Below is a small trained network, with its code and all its weights. Each question gives an input and a target symbol and asks what happens when units are switched off, that is, made to give their printed mean instead of their output.

import numpy as np


def w(rows, s, z=0):
    codes = np.array(rows[::2]) - 128.0
    scale = np.full(codes.shape[1], s)
    scale[-1] = z or s
    return codes * scale


def f(y):
    return y / 2 * (1 + np.tanh(0.7978845608 * (y + 0.044715 * y**3)))


def softmax(a):
    e = np.exp(a - a.max(-1, keepdims=True))
    return e / e.sum(-1, keepdims=True)


def log_softmax(a):
    a = a - a.max(-1, keepdims=True)
    return a - np.log(np.exp(a).sum(-1, keepdims=True))


def net(x, mask):
    ids = ['βγεζηθλμξπστφψω'.index(c) for c in x.split()]
    T = len(ids)
    res = E[ids] + P[:T]
    q, k, v = (res @ M[0].T for M in (Q, K, V))
    z = softmax(np.where(np.tri(T) > 0, q @ k.T / 2**0.5, -1e9)) @ v
    res = res + np.where(mask[0], z, O[0][:, -1]) @ O[0][:, :-1]
    y = f(res @ A[0][:, :-1].T + A[0][:, -1])
    res = res + np.where(mask[1:9], y, B[0][:, -1]) @ B[0][:, :-1]
    return log_softmax(res[-1] @ U[:, :-1].T + U[:, -1])


Q, K, V, O, A, B = {}, {}, {}, {}, {}, {}
E = w([
[166,162,9,92,200,178],'β',
[195,175,50,177,137,129],'γ',
[79,95,64,100,75,95],'ε',
[139,122,58,139,134,124],'ζ',
[116,113,100,42,188,68],'η',
[71,155,118,4,62,127],'θ',
[99,143,46,80,113,123],'λ',
[166,94,130,116,129,152],'μ',
[100,180,134,252,111,79],'ξ',
[161,132,76,100,121,166],'π',
[240,190,56,186,155,167],'σ',
[137,108,102,103,101,131],'τ',
[171,163,60,92,176,81],'φ',
[116,98,150,75,108,65],'ψ',
[137,57,153,99,85,182],'ω',
],0.018)
P = w([
[52,252,59,185,71,184],'0',
[158,105,100,170,84,96],'1',
[148,88,100,135,93,123],'2',
[184,128,86,123,141,128],'3',
[180,106,120,141,142,105],'4',
[163,110,112,103,150,108],'5',
[138,80,140,73,147,117],'6',
[161,92,144,86,152,112],'7',
[127,82,127,64,163,97],'8',
[180,75,163,116,161,86],'9',
[212,85,170,123,176,101],'10',
[151,87,154,83,172,77],'11',
],0.012)
Q[0] = w([
[2,178,166,182,73,108],'head 0',
[72,213,247,221,109,185],'head 0',
],0.0084)
K[0] = w([
[175,97,171,102,126,114],'head 0',
[239,1,86,136,117,66],'head 0',
],0.01)
V[0] = w([
[182,109,212,146,9,206],'head 0',
[222,170,52,252,255,206],'head 0',
],0.0081)
O[0] = w([
[168,250,235,108,129,157,2],'head 0',
[111,140,201,19,54,122,179],'head 0',
],0.015,0.011)
A[0] = w([
[208,20,47,60,242,144,187],'neuron 0',
[39,133,238,246,153,72,142],'neuron 1',
[111,209,180,150,153,157,133],'neuron 2',
[165,57,140,57,1,172,203],'neuron 3',
[226,189,100,111,165,151,253],'neuron 4',
[123,175,197,61,44,130,72],'neuron 5',
[2,88,60,81,144,84,153],'neuron 6',
[88,55,148,170,56,11,98],'neuron 7',
],0.0068,0.0067)
B[0] = w([
[151,111,226,193,74,88,253],'neuron 0',
[151,129,65,87,74,105,129],'neuron 1',
[121,68,75,242,86,152,129],'neuron 2',
[120,169,63,139,159,40,197],'neuron 3',
[40,221,105,148,85,85,145],'neuron 4',
[165,200,121,255,178,194,162],'neuron 5',
[183,138,164,188,104,135,229],'neuron 6',
[149,147,101,134,145,167,177],'neuron 7',
],0.0093,0.032)
U = w([
[121,139,135,135,143,109,112],'β',
[210,167,158,149,122,170,3],'γ',
[139,74,85,88,93,78,99],'ε',
[160,115,105,118,119,114,112],'ζ',
[254,135,96,127,158,174,108],'η',
[100,147,160,161,113,151,122],'θ',
[169,139,81,167,96,116,208],'λ',
[81,138,179,122,67,116,179],'μ',
[195,141,141,123,107,163,132],'ξ',
[96,108,104,192,222,122,60],'π',
[175,149,173,148,110,97,162],'σ',
[196,84,110,166,117,173,115],'τ',
[159,135,130,142,133,133,56],'φ',
[131,114,123,167,183,132,125],'ψ',
[177,123,137,166,171,167,112],'ω',
],0.0087,0.0053)

Each question gives the input, a string of symbols that net reads in full, and the target symbol t.
The units are the heads (2 rows each of Q, K, V and O) and the neurons (one row each of A and B). Each row of codes is followed by its name. A weight is (code - 128) times the scale printed after its matrix; where a second scale follows, it is the last column's (O, A, B and U).
mask holds one flag per unit, heads first, then neurons. A switched-off unit (its flag False) gives its mean, the last column of its rows in O or B, instead of its output. The means were averaged over made-up inputs and are rounded, as every weight is.
A unit's drop is (log p(t) with every unit on - log p(t) with that unit switched off) / (log p(t) with every unit on - log p(t) with every unit switched off).
The circuit of an input: a set's keep is (log p(t) with only the set's units on - log p(t) with every unit switched off) / (log p(t) with every unit on - log p(t) with every unit switched off). Starting from all 9 units, units are removed one at a time, each time the one whose removal leaves the highest keep (on an exact tie, the one counted first), for as long as the keep stays at least 0.8.
units of the circuit, in order: the units of the circuit, biggest drop first
unit that matters most: the unit with the biggest drop
top k neurons: the k neurons with the biggest drops, biggest first
drop of u: that unit's drop, to one decimal
input σ ζ γ η η φ, target γ: units of the circuit, in order : [neuron 5; head 0]
input β τ ψ, target λ: unit that matters most : neuron 5
input β π ψ ψ β η η β β η ω, target λ: top 4 neurons : [neuron 3; neuron 5; neuron 0; neuron 7]
input η η φ β η η ψ η φ φ, target τ: units of the circuit, in order : [head 0; neuron 3]
input β σ ξ ω, target λ: units of the circuit, in order : [neuron 3; neuron 5; head 0; neuron 0]
input η τ ζ, target τ: units of the circuit, in order : [head 0; neuron 3; neuron 4]
input η β η φ γ η ε, target τ: units of the circuit, in order : [head 0; neuron 6; neuron 4]
input β η σ θ τ λ β β θ ξ η θ, target λ: units of the circuit, in order : [neuron 3; neuron 5; head 0; neuron 0]
input β β η η ψ γ η ζ θ, target λ: units of the circuit, in order : [neuron 5; neuron 3; head 0; neuron 0]
input η η η μ σ β, target τ: top 2 neurons : [neuron 3; neuron 6]
input φ β η φ η μ τ τ φ η η γ, target ε: units of the circuit, in order : [head 0; neuron 5]
input η σ β π γ η φ ε η π, target τ: units of the circuit, in order : [head 0; neuron 4; neuron 3]
input η η φ, target τ: units of the circuit, in order : [head 0; neuron 3; neuron 4]
input η γ ψ γ η β σ, target τ: units of the circuit, in order : [head 0; neuron 3]
input η η β η η ψ ζ β β γ, target τ: units of the circuit, in order : [head 0; neuron 3]
input η σ η η τ ζ γ σ γ ξ θ η, target τ: top 4 neurons : [neuron 3; neuron 4; neuron 7; neuron 6]
input σ η β η φ ε η τ β η φ λ, target γ: top neuron : [neuron 5]
input φ η π ω θ π, target ε: top 2 neurons : [neuron 5; neuron 3]
input θ η η β η τ φ ω τ φ η, target π: top 2 neurons : [neuron 6; neuron 4]
input φ ω η τ σ, target ε: top 2 neurons : [neuron 5; neuron 6]
input φ β η η τ, target ε: top 3 neurons : [neuron 5; neuron 3; neuron 0]
input σ σ η η φ β φ η β η σ, target γ: top 2 neurons : [neuron 5; neuron 0]
input θ φ β η π π η η φ φ, target π: drop of neuron 6 : 0.4
input η γ τ β φ η π η σ, target τ: drop of head 0 : 1.6
